In the rows, 128 means zero.
Rows near named flat spaces through zero
z67_z908: [ 98 114 123 155 105 133 169 181 147 119 102  98 137 111 177 139 162 119
 123  91 101  88 185 209 163 117 145 197 121 102 155  89]
z982_z102: [106 127 137 132 146 150 130 140 102 138 108 148 133 146 153 127 115 127
 123 137 140 113 123  88 155 157 128 135 101 167 138 128]
z89_z870: [ 98 117 117 111 167 139 203 155 131 136  81 114 112 167 108 114 130 161
 118  91 170 116 138  98 135 142 155 112  47 116 128 115]
z477_z637: [137 124 123 151 144 108 111 145 155 137 178 123 154 146 118 114 101 132
  80 141 116 169 156  97 124 131 125 139 162 132  95 112]
z477_z637: [128 128  92 139  91 137 163 169 173 150  98  71 117 149 155 162 122 133
 140  89 127  89 152 166 127 100 161 172  74 124 113 127]
z982_z102: [125  82 114 115 148 154 139 137 140 128 120 118  94 145 139 141  91 107
 107 144 138 100 111 118 131 111 145  95 121 159 106 159]
z89_z870: [162 158 158  90 150 102 141 104 132 157 144 102 153 106 122 158 134 155
  92 109 134 150 141 111 118 123 145 117 168  84 106 110]
z982_z102: [ 69  61 143 154 184 169 203 167  89 114 107 127 108 128 168 117 126 109
  50 116 135  97 168 149 168 151 160 111 144 134 124 103]
z67_z908: [147 131 128  98 133 121  61 133 174 129 149 151 167 127 149 143 106 125
 119 169 108 109 116  75 160 126 106 155 143 153 126 141]
z89_z870: [ 85  94 141 132 167 152 180 168  95 136  84 133 100 160 153 111 113 118
 127 121 152 119 137 114 159 148 143 130  78 170 162 117]
z89_z870: [120 147 173  67 229 138 182 161 102 124 121 175 149 146 128  92 124 123
 123 133 153 132 118  60 155 172 118 130  96 168 157 114]
z982_z102: [ 79  29  91 137 160 155 137 151 178  86 125 130 117 133 134 121 115 129
  37 146 125  72 151 122 172 118 145  91 142 105  94 131]
z89_z870: [149 125  84 114  89 102  87  91 195 128 131 103 131 133  78 145 130 174
 127 124 135 127 116 109 105  95 130  98 113  70  93 146]
z67_z908: [140 129  82 141 114 156  85 163 179 152 142 125 141 182 158 152  63 115
 121 160 124  91 110  61 137 127 129 159  84 207  77 167]
z67_z908: [145 128 175  97 139 109  71 109 130 134 151 142 171  78 173 159 134 122
  91 158  96 124 141 118 172 126 115 149 215 114 148 111]
z477_z637: [109 128 121 174  99 122 115 100  89 137 119 130 110 142 102 111 131 147
 142 124 144 168 125 122 109 142 125 103 116 122 133 124]
z477_z637: [ 84 112 117 160  82 111 105  82  95 143  64 124 101 144  94 119 151 189
 159 111 164 155 124 108 135 139 130  93  71  87 169 116]
z477_z637: [139 165 128 106  93 129 139 108 130 153  86  97 137 110 145 177 156 160
 148  90 138  91 126 142 131 121 149 143  97  91 129 126]
z89_z870: [115 121 145 165 108 130  94 118  78 138 126 146 110 132 145 117 114 106
 154 152 124 158 119 130 132 140 113 131 142 171 160 131]
z89_z870: [162 143 126 116  75 107  96  85 152 161 125  76 136  95 141 194 136 155
 116 110 119 119 134 152 117  92 151 125 165  73 104 131]
z982_z102: [152 132 120 141 127 168 156 134  92 138 141 118  80 146 142 139  85  70
 152 138 134 121  90 152  81 118 141 106 127 202  93 176]
z89_z870: [115  54 149  92 128  97  90  94 135 205  59  72  82 158 147 185  73 179
  99 139 172 156 129  55 171  92 169  76 108 117 162 129]
z982_z102: [142 137 126 108 116 105 114 118 153 128 126 121 133 122 110 130 139 143
 148 124 127 137 125 130 123 112 122 131 123 103 141 126]
z67_z908: [121 133 128 115 173 144 191 123  83 129 109 142  83 169  77  89 113 130
 156 117 178 157  91  94  87 148 134  68  66 158 124 148]
z982_z102: [156 126 175  86 207 156 205 144  52 177 119 116  59 172 141 130  54  73
 148 137 173 167  83  94  89 130 156  79 108 235 128 165]
z67_z908: [104  82  78 160 105 134 129 119 147 173  87  79  85 195 106 149  77 175
 102 116 174 137 126  70 119 116 167  79  56 130  87 146]
z477_z637: [101  90 149 128 132 156 140 102  67 105  96 149  84 100 143 125 143 101
 141 139 135 105 104 168 137 131 128  85 146 136 161 143]
z477_z637: [131 171 142 147 103 121 115  78  67 140 121 144 124 123 100 119 148 149
 165 120 146 166 104 117  98 153 116 104 121 121 138 129]
z67_z908: [127 102 107  95 170 173 151 154 155 135 115 126 119 160 153 153  82 116
  92 142 147  66 105  74 145 129 150 109  89 177  83 164]
z67_z908: [118 123 110  86 140 134 165 165 189  56 118 149 148  90 122 106 191 117
 148 109 102  55 139 196 150 112 112 162 111  78 154 118]
z89_z870: [ 97 100 118 206  52 128 103 102  74 166  87  92  75 145 144 146 114 135
 155 119 140 160 135 161 119 119 146 116 113 139 151 128]
z477_z637: [ 79  49  95 165 106 166 117 113 110  81 100 148  70 125 124 110 130 104
 130 152 131  88 105 167 136 118 125  73 122 135 135 160]
z67_z908: [127 109 157 129 113  91  95  64 103 146 124 111 122  96 109 145 143 166
  98 127 136 176 139 127 129 118 135  80 188  62 141 108]
z477_z637: [143 119  74  89 134 156 148 199 222  86 129 133 124 151 135 120 116  85
 170 136 109  48 108 153 130  95 118 174  63 170 117 167]
z477_z637: [120 100 101 150 124 120 129 164 176 137 139 100 132 155 133 128 105 134
  96 125 120 132 161 123 137 113 141 149 120 126 107 117]
z67_z908: [135 145 143 136 110 103 102 111 119 122 143 137 141 107 117 117 149 132
 146 131 114 159 134 145 123 128 110 139 157 107 151 113]
z982_z102: [ 60  80 100 149 170 152 155 172 150  69 116 175 144 145 116  69 151 138
  88 133 129  89 153 110 175 163 114 131  90 118 135 106]
z89_z870: [140 145 172  54 168 125 131 119 116 162  89 133 140 125 155 160 121 146
 134 130 152 112 109  69 163 137 136 128 105 140 160 127]
z982_z102: [139 105 126 121 121 148  94 111 128 161 122 111 114 137 164 177  81 119
 102 153 134 105 108  93 139 116 146 106 142 165  99 160]
z982_z102: [146 143 157  80 131 131 101 114 108 188  82 119 118 149 166 176  89 137
 161 142 155 121  93  61 151 128 139 130  87 181 156 150]
[133 185 146 133 137 134 144 139  81 137 125 158 134 148 123 100 132 117
 186 124 140 153 108 108 112 163 108 153  85 178 154 127]  z982_z102
[171 150 155  62 151  52 117 102 168 142 144 113 140 121  64 114 140 168
 148 120 139 205 130 103 105  99 117 111 142  66 158 107]  z982_z102
[129 176  84 144  81 141 165 120 141 118 105 109 132 129  99 136 171 159
 163  76 139  92 124 164  93 131 139 137  65  84  99 132]  z89_z870
[167 176 106 100 117 156 120 119 149  98 154 150 147 106 125 141 141 102
 158 135 112  72  86 144  99 126 112 135 128 143  89 169]  z477_z637
[116 113  92 179 100 154 144 146 115 111 131 127  87 152 119 105 114  94
 160 129 126 126 116 169  95 122 127 123 101 168 115 153]  z477_z637
[125  87  97  77 160 173 150 153 194 102 115 123 134 121 160 166 116 118
  74 134 125  19 118 119 162 110 151 117 116 126  80 159]  z67_z908
[ 71 102 111 194 139 151 198 165  80 123 100 127  87 176 112  77 125 126
 133 102 155 153 149 143 118 157 142 119  67 153 139 110]  z89_z870
[128 127 118 134 148 144 125 159 144  79 168 170 145 120 128  91 134  86
 131 153  99 109 124 147 129 137  98 150 148 156 124 136]  z89_z870
[153 139 183  48 186 126 111 119 132  89 156 178 173  61 154 132 158  99
 109 160  98  92 115 130 165 134 100 136 206 117 154 125]  z67_z908
[155 219 116 135 101 121 102  91 109 103 158 177 162 121  70  92 167 142
 194 126 128 150  88 113  78 161  84 132 106 123 118 141]  z89_z870
[ 70  12  36 190  81 163 138 188 210  82 100  92  71 159 142 121 109 103
 107 129 110  55 155 202 149  77 150 132  84 127 108 149]  z89_z870
[122 120  97 122 107 124 123 142 178 131 105 109 133 143 126 141 131 153
 133 115 131 100 136 122 141 113 136 145  84 108 124 128]  z477_z637
[101 156 152 144 146 124 194 157  87 108 113 144 136 119 121  84 179 127
 155  90 129 145 157 174 130 158 121 161 106 110 174  84]  z982_z102
[104 127 169  76 197 138 183 147  89 161  68 138 118 160 143 125 116 149
 132 115 176 127 121  58 165 160 145 118  60 159 171 114]  z89_z870
[148 168 170 132 125 141 153 134  85 139 145 118 151  80 187 161 150  94
 118 111  99 111 148 189 130 136 138 171 191 132 128 110]  z89_z870
[157 175 157  89 152  88 134 120 120 144 135 138 137 138  87 102 134 144
 175 122 144 191 116  97 105 133 110 131 109 125 162 115]  z982_z102
[107  77 128 133 136 138  75 145 130 108 127 169 110 143 148 104  96  90
 146 185 116 124 108 106 162 126 100 130 129 192 167 149]  z89_z870
[171 154 115 124  74 119  86 102 169 120 163 105 155  77 143 175 149 121
 122 126  88  97 130 183 111  94 127 149 192  85  93 139]  z89_z870

Rows near named flat spaces through zero (a row that begins with a name and a colon came from that space)
z146_z125: [143 189 121 126 111 140  98 132  93 136 126 129 142 188  65 148 149 100
 182 102 109 107 149  87 169 117 151 147  97  75  92 129]
z264_z890: [182 180 176 132 136 136 181 119 153 219 172 144 169 174  91 129 188 185
  84 139  86 133 129 135 134 164 172  45 114 119  99 168]
z950_z481: [121 134 112 172 126 118 138 118 126  80  97 116  56 120 205  99 121  73
 165 224 186 111 156 148 116 157 170 144 140 165 177 149]
z744_z55: [151 166 121 133 119 142  71 128 184 100 181 172 111 167 177 103  44  98
 205 231 185 130 134  86 143 114 123  79 156 148 160 132]
z950_z481: [154 134  94 182 141  95 117 142 147 101 105 139 158 170 122 137 130 177
  97 119  85  43  62 129 132 137 110  71 163 111 126 118]
z950_z481: [122 132  83 120 124 123 126 119  85 111 124 152 103 105 197 148 107 160
 122 148 150 129  71  96 138 105 138 126 164 122 131 125]
z264_z890: [105 110 122 116 124 127 119 120 117 128 114 140 124 107 130 126 111 109
 140  92 122 138 135 131 127 111 109 166 136 157 132 122]
z146_z125: [131 154  86 121 127 113 141 108  96 150  95 161 143 143 138 134 178 127
 132 114 152 104 135  93 136 141 109 126 108 126 105 128]
z146_z125: [159  95 196 141 120  98 172 127 182 157 155 132 141 102  98 126 154 186
  66 180 120 163  88 176 130 125 163  70 156 103 144 135]
z146_z125: [157 228 140  94 105 155 151  93  54 241 160 190 141 173 100 161 165 154
 153  77  68 155 123  79 183 108 203 128 130 125  72 177]
z744_z55: [153 171 134 139 131 147 142 136 104 141 152 107 120 158 131 145 141 159
 117 145 101 120 109 119 139 140 184 101 127  93 112 150]
z744_z55: [130 135  82 119 160 133 156 112 151 142 126 150 134 127 221  98 146 131
 108 173 198 112 159 107  82 186  76  75 104 188 136 137]
z146_z125: [118 126  99 146 140 129 106 135 131 101 109 123 130 144 140 120 106 111
 139 104 114  86 133 128 116 138  98 136 132 154 133 121]
z950_z481: [140 132 139 126 120 114 134 125 146 134 122 132 143 139  97 122 166 114
 136 156 163 132 153 122 135 138 121 116  99  99 123 121]
z744_z55: [119 117 130  98 132 146 125 123 142 137 158 141 122 104 167 119  96 130
 130 146 157 166 136 118 115 122 110 121 132 157 138 129]
z146_z125: [143 158 109 126 140 129 161 111 103 180 128 158 146 141 153 138 159 173
  93 100  98 111 105 116 126 146 136  95 137 151 106 150]
z264_z890: [137 108 130 157 158 126 141 139 173 130 136 120 149 135 147 113 111 166
  78 112  85  91 106 163  93 158 102  79 150 173 140 134]
z950_z481: [124 132 148  89 121 145 132 126 108 166 147 129 147 120  89 144 141 138
 123  82 109 166 136 117 139 110 129 147 109 109 101 127]
z950_z481: [120  76 117 182 143  91  94 136 207  81 100 151 144 132 135  93  67 116
 127 117 101  63 108 171 104 131  59 108 182 201 173 109]
z146_z125: [129 136  99 145 143 130 119 135 120 119 117 127 141 149 138 133 118 145
 116  91  92  83 107 124 121 137 111 117 139 142 120 127]
z264_z890: [138 123  92 203 159 110 129 136 157  93 104 130 119 153 192 109  91 158
  96 132  75  35  79 164  98 163 120  79 188 197 161 143]
z744_z55: [122 120 107 150 146 130 116 143 150  86 109  97 125 144 141 109 126  98
 136 143 150  90 158 135 103 161  98 125 104 137 141 118]
z744_z55: [116 118  65 102 112  95  99 103 116 111 104 205 134 107 177 134 109 130
 155 148 199 127  91  69 148  89  70 127 155 132 132  98]
z264_z890: [115 126  95 145 134 135 106 136 110  84 118 117 100 126 174 130  87 121
 142 133 126 104 108 123 122 123 129 143 151 142 143 125]
z950_z481: [124 166 110 122 137 155 137 126  92 137 119 104 115 150 139 126 157  97
 149 120 138 119 177 111 121 159 142 148  84 130 111 143]
z146_z125: [148 138 116 133 115  74 168  94 141 163  79 179 154 137 110 115 228 117
 124 173 199 115 154 114 140 155 109  99  96 112 120 125]
z950_z481: [128  91 130 179 124  88 113 129 163  96 106 153 123 119 133 120  82 145
 116 125  83  88  69 169 131 106 122 119 203 165 165 122]
z146_z125: [144  62 155 152 117  70 139 142 173  99 120 130 152  93  88 144 138 199
  60 153 120 127  38 165 138  96 121  86 175  67 143  95]
z264_z890: [148 139 143  97 136 142 151 131 133 173 165 129 164 132 112 142 157 180
  86 119 123 154 116 112 125 135 124  83 107  97  98 130]
z744_z55: [142 156 193 102 112 164 131 120 134 187 201 147 116 127 115 131  84 141
 145 133  85 197 128 135 149  98 190 123 155 150 128 163]
z264_z890: [106 109 149  97 144 177 144 144 102 131 167  73 101  85 161 137  97 147
  96 106 106 180 130 147 100 128 153 154 122 138 127 139]
z146_z125: [120  83 152 104 128 132 146 143 141  99 147  81 110  76 140 131 137 141
  96 186 188 183 128 141 111 127 133 127 106  78 141 110]
z950_z481: [151 110 130 147 131  99 125 137 194  99 131 133 146 138 128 110 140 137
 117 208 188 112 122 128 120 145  97  66 122  99 147 109]
z264_z890: [115 101 117 106 117  96 140 107 119 155  95 170 156 100 104 134 162 135
 113  83 137 138 120 122 137 109  87 147 128 134 115 110]
z950_z481: [131 129 129 185 125  93 121 123 149 118  75 138 137 164  82 109 146  88
 149 100  87  62 147 163 134 145 121 143 138 160 141 132]
z264_z890: [140 119 119  84 146 132 142 127 145 183 159 160 198 125 117 143 143 204
  65  71 109 138  94 102 116 126  65  70 121 124  90 114]
z744_z55: [115 111  81 138 150 128 128 148 109  76  95  80 125 125 153 133 149 130
 104 125 154  89 127 121 101 156  98 132  97  99 123 107]
z744_z55: [120 163 123  77 151 209 130 134 101 152 207 107  96 117 220 129  68 143
 132 144 137 184 146  97 101 139 151 117 119 167 123 159]
z264_z890: [ 90  89 124  76 108 116 130 110  90 142 101 147 131  70 107 141 145 109
 133  76 155 181 139 116 139  88  97 199 114 122 115 103]
[118 143  67 154 157 150 103 156 111  58 103  69 111 161 170 122 121  98
 143 136 150  62 153 110  98 171 103 133  91 117 129 117]  z744_z55
[ 95 100 167  83 134 185 133 154  81 130 169  53 106  78 114 155  94 145
  99  60  74 198 127 151 114 103 163 190 115 108 113 129]  z744_z55
[103  82 129  97 148 152 127 144 134 119 149  98 137  86 146 131  95 151
  89  87 118 156 121 140  95 123  88 138 125 144 128 112]  z264_z890
[134 112 164 149 128 101 160 114 165 167 103 142 150 130  83 105 172 115
 111 110 105 119 159 174 119 152 121 123 122 166 135 139]  z744_z55
[115 149 158  92 137 198 128 143 112 130 183  67  88 120 155 120  98  92
 155 152 146 189 193 126 107 145 167 157  84 133 129 150]  z146_z125
[124 127  74  87 134 118 166 105  78 158 118 167 137  89 198 152 169 191
  77 128 174 146  80  83 123 125 106 104 130 117 104 122]  z744_z55
[137 106 132 177 138 108 144 146 153  76 108  81 105 126 143 117 144 131
 102 191 147  96 118 165 109 159 149 105 130 104 156 126]  z264_z890
[138 181 173 110 144 215 121 163 117 133 204  38 104 167 114 130 106 104
 153 143 105 164 193 125 115 158 193 133  69  98 111 158]  z146_z125
[128 153 148 107 108 126 113 104 134 181 130 183 152 149  77 119 131  88
 178  87 113 145 169 114 154 109 115 152 121 161 115 136]  z264_z890
[136 145 115 148 148 153 134 145 112 109 147  93 106 139 175 135 105 159
 105 141 100 107 100 133 112 147 161 105 143 129 131 145]  z950_z481
[117 141 150 103 122 155 124 121 113 158 149 131 120 123 118 127 110 106
 152  99 108 163 157 127 134 116 144 161 123 153 122 143]  z264_z890
[138  97  91 196 158  82 129 134 178 105  84 149 164 150 143 111 119 169
  76  93  72  25  74 165 100 157  69  72 178 183 147 119]  z146_z125
[132 171 124 159  98 105 102 101 118 132  92 179 108 168 104 113 127  55
 215 139 128 100 162 119 169 114 155 166 144 158 140 144]  z264_z890
[155 166 160 149 140 155 131 147 151 139 158  88 137 180  93 121 139 123
 132 141  96 111 160 141 123 163 161  97  99 111 119 149]  z146_z125
[129 148 160 149 123 143 106 118 149 157 152 161 119 151 120 111  60 106
 167  91  48 123 134 156 138 111 152 141 180 212 147 159]  z146_z125
[146 137 142 135 127 125 133 141 141 120 131 100 139 149  92 131 164 128
 123 158 146 123 142 127 132 144 138 108  95  74 118 122]  z146_z125
[132 135 141 119 133 149 151 134 107 137 149  99 112 117 144 139 137 151
 105 140 123 152 121 132 122 136 165 124 121 109 122 141]  z264_z890
[150 126 136 137 145 138 129 152 154 120 163 104 148 142 128 138 115 185
  84 139 102 115  86 132 117 136 129  71 138  98 122 125]  z950_z481
